Here is a tiny trained network, its code and every weight. The questions are about switching its units off for an input and a target symbol, where a switched-off unit gives its printed mean instead of its output.

import numpy as np


def w(rows, s, z=0):
    codes = np.array(rows[::2]) - 128.0
    scale = np.full(codes.shape[1], s)
    scale[-1] = z or s
    return codes * scale


def norm(h):
    return h / np.sqrt((h * h).mean(-1, keepdims=True) + 1e-5)


def f(y):
    return y / 2 * (1 + np.tanh(0.7978845608 * (y + 0.044715 * y**3)))


def softmax(a):
    e = np.exp(a - a.max(-1, keepdims=True))
    return e / e.sum(-1, keepdims=True)


def log_softmax(a):
    a = a - a.max(-1, keepdims=True)
    return a - np.log(np.exp(a).sum(-1, keepdims=True))


def net(x, mask):
    ids = ['ΞΠΣΦΩαεηθμτψ'.index(c) for c in x.split()]
    T = len(ids)
    res = E[ids] + P[:T]
    u = 0
    for l in range(2):
        q, k, v = (norm(res) @ M[l].T for M in (Q, K, V))
        z = softmax(np.where(np.tri(T) > 0, q @ k.T / 3**0.5, -1e9)) @ v
        res = res + np.where(mask[u], z, O[l][:, -1]) @ O[l][:, :-1]
        u += 1
        y = f(norm(res) @ A[l][:, :-1].T + A[l][:, -1])
        res = res + np.where(mask[u : u + 8], y, B[l][:, -1]) @ B[l][:, :-1]
        u += 8
    return log_softmax(norm(res)[-1] @ U[:, :-1].T + U[:, -1])


Q, K, V, O, A, B = {}, {}, {}, {}, {}, {}
E = w([
[119,70,91,154],'Ξ',
[90,191,152,132],'Π',
[39,103,138,155],'Σ',
[86,170,130,149],'Φ',
[55,86,97,39],'Ω',
[107,93,126,183],'α',
[153,193,58,171],'ε',
[32,153,172,2],'η',
[72,168,216,110],'θ',
[89,170,78,80],'μ',
[105,160,157,213],'τ',
[77,152,160,174],'ψ',
],0.007)
P = w([
[132,130,165,113],'0',
[2,217,136,186],'1',
[189,97,212,59],'2',
[147,85,130,142],'3',
[27,183,116,95],'4',
[202,113,201,69],'5',
[139,80,141,140],'6',
[48,179,99,84],'7',
[210,108,197,66],'8',
],0.0083)
Q[0] = w([
[244,231,67,240],'L0H0',
[81,100,146,186],'L0H0',
[253,53,112,80],'L0H0',
],0.0053)
K[0] = w([
[200,96,75,169],'L0H0',
[126,117,148,158],'L0H0',
[220,254,58,118],'L0H0',
],0.0073)
V[0] = w([
[212,3,156,111],'L0H0',
[192,43,127,147],'L0H0',
[145,112,87,140],'L0H0',
],0.0059)
O[0] = w([
[43,119,149,48,5],'L0H0',
[155,80,235,170,6],'L0H0',
[69,149,129,2,59],'L0H0',
],0.0069,0.0033)
A[0] = w([
[255,123,88,99,248],'L0N0',
[39,70,48,120,97],'L0N1',
[123,41,232,58,43],'L0N2',
[141,177,209,139,186],'L0N3',
[158,210,144,7,171],'L0N4',
[117,132,46,147,122],'L0N5',
[179,81,140,119,77],'L0N6',
[29,97,160,211,36],'L0N7',
],0.0054,0.0016)
B[0] = w([
[68,104,248,31,253],'L0N0',
[106,96,46,1,180],'L0N1',
[190,189,62,174,138],'L0N2',
[158,49,38,45,166],'L0N3',
[163,23,138,242,219],'L0N4',
[116,236,80,92,176],'L0N5',
[129,207,149,76,129],'L0N6',
[78,189,249,185,168],'L0N7',
],0.0035,0.0028)
Q[1] = w([
[115,158,60,82],'L1H0',
[3,64,113,197],'L1H0',
[128,121,191,60],'L1H0',
],0.0042)
K[1] = w([
[71,91,61,84],'L1H0',
[102,3,143,67],'L1H0',
[163,181,186,127],'L1H0',
],0.0054)
V[1] = w([
[167,161,137,22],'L1H0',
[124,153,3,213],'L1H0',
[125,186,170,83],'L1H0',
],0.0066)
O[1] = w([
[144,141,152,57,62],'L1H0',
[68,114,254,85,252],'L1H0',
[150,154,151,181,148],'L1H0',
],0.0051,0.0017)
A[1] = w([
[122,165,61,191,116],'L1N0',
[210,204,23,100,161],'L1N1',
[200,177,197,196,254],'L1N2',
[254,39,117,110,98],'L1N3',
[147,58,213,119,22],'L1N4',
[128,115,241,195,116],'L1N5',
[5,176,61,168,65],'L1N6',
[16,125,81,67,234],'L1N7',
],0.0075,0.0024)
B[1] = w([
[78,102,124,60,165],'L1N0',
[149,135,208,111,150],'L1N1',
[108,87,111,99,214],'L1N2',
[100,141,103,203,211],'L1N3',
[64,162,183,101,171],'L1N4',
[135,118,124,97,192],'L1N5',
[113,254,162,140,255],'L1N6',
[165,140,146,170,247],'L1N7',
],0.0078,0.005)
U = w([
[255,130,128,227,126],'Ξ',
[213,229,181,76,171],'Π',
[103,61,122,141,96],'Σ',
[114,114,115,27,86],'Φ',
[53,218,128,194,152],'Ω',
[129,78,52,236,132],'α',
[216,98,97,50,252],'ε',
[72,92,138,120,37],'η',
[87,62,92,158,117],'θ',
[169,105,175,9,112],'μ',
[130,73,83,67,186],'τ',
[68,157,105,53,74],'ψ',
],0.009,0.0029)

Each question gives the input, a string of symbols that net reads in full, and the target symbol t.
The units are the heads (3 rows each of Q, K, V and O) and the neurons (one row each of A and B). Each row of codes is followed by its name. A weight is (code - 128) times the scale printed after its matrix; where a second scale follows, it is the last column's (O, A, B and U).
mask holds one flag per unit, layer by layer, with each layer's heads first. A switched-off unit (its flag False) gives its mean, the last column of its rows in O or B, instead of its output. The means were averaged over made-up inputs and are rounded, as every weight is.
A unit's drop is (log p(t) with every unit on - log p(t) with that unit switched off) / (log p(t) with every unit on - log p(t) with every unit switched off).
The circuit of an input: a set's keep is (log p(t) with only the set's units on - log p(t) with every unit switched off) / (log p(t) with every unit on - log p(t) with every unit switched off). Starting from the 12 units with the biggest drops (on a tie, the unit counted first), units are removed one at a time, each time the one whose removal leaves the highest keep (on an exact tie, the one counted first), for as long as the keep stays at least 0.8.
circuit, biggest first: the units of the circuit, biggest drop first
top k neurons: the k neurons with the biggest drops, biggest first
k most important neurons of layer l: the k neurons of layer l with the biggest drops, biggest first
drop when u is switched off: that unit's drop, to one decimal
input Ξ Ξ μ α μ θ η Ω ψ, target Ξ: circuit, biggest first -> [L1H0; L1N3; L1N6]
input Ξ Π Π η μ Ω, target Ξ: circuit, biggest first -> [L1H0; L0H0; L1N3; L0N4]
input α ψ ψ, target α: circuit, biggest first -> [L1H0; L1N3; L0H0; L1N6]
input Ξ Ω Ξ, target Ξ: circuit, biggest first -> [L1H0; L0H0; L1N3; L1N1]
input α Ξ Σ, target α: top 2 neurons -> [L1N3; L1N6]
input Ξ α Φ Ω μ Σ ε, target μ: top neuron -> [L1N1]
input Ξ ψ α Φ Φ μ α α μ, target Ξ: top 3 neurons -> [L1N3; L0N4; L1N1]
input α Ξ Π Ξ μ α, target α: circuit, biggest first -> [L1N3; L1N6]
input Ξ μ ψ, target Ξ: top 2 neurons -> [L1N3; L1N1]
input Σ Φ Π Ω, target ε: top 4 neurons -> [L0N1; L1N6; L0N4; L1N3]
input μ η τ Σ Φ Φ μ, target Π: 2 most important neurons of layer 1 -> [L1N3; L1N1]
input α Σ μ Ξ α μ Φ Φ τ, target α: 2 most important neurons of layer 0 -> [L0N3; L0N7]
input Ξ μ Ξ Ξ μ μ α α μ, target Ξ: 2 most important neurons of layer 1 -> [L1N3; L1N1]
input Σ α τ ε, target μ: top 2 neurons -> [L0N4; L1N1]
input ε τ Π Φ μ Φ Σ ε, target Π: circuit, biggest first -> [L1N1]
input α Φ Π, target α: top 3 neurons -> [L1N3; L0N4; L1N6]
input α θ μ μ Ξ Φ, target α: top 2 neurons -> [L1N3; L0N4]
input α α Π ε μ Φ Σ Σ Ω, target Ξ: 2 most important neurons of layer 1 -> [L1N3; L1N0]
input Ξ Ω Ξ Ξ μ μ η μ Σ, target Ξ: 2 most important neurons of layer 0 -> [L0N2; L0N6]
input μ μ Π, target μ: top neuron -> [L1N6]
input Ξ μ θ η, target Ξ: 2 most important neurons of layer 1 -> [L1N1; L1N6]
input Ξ μ Σ, target Ξ: drop when L1H0 is switched off -> 1.5
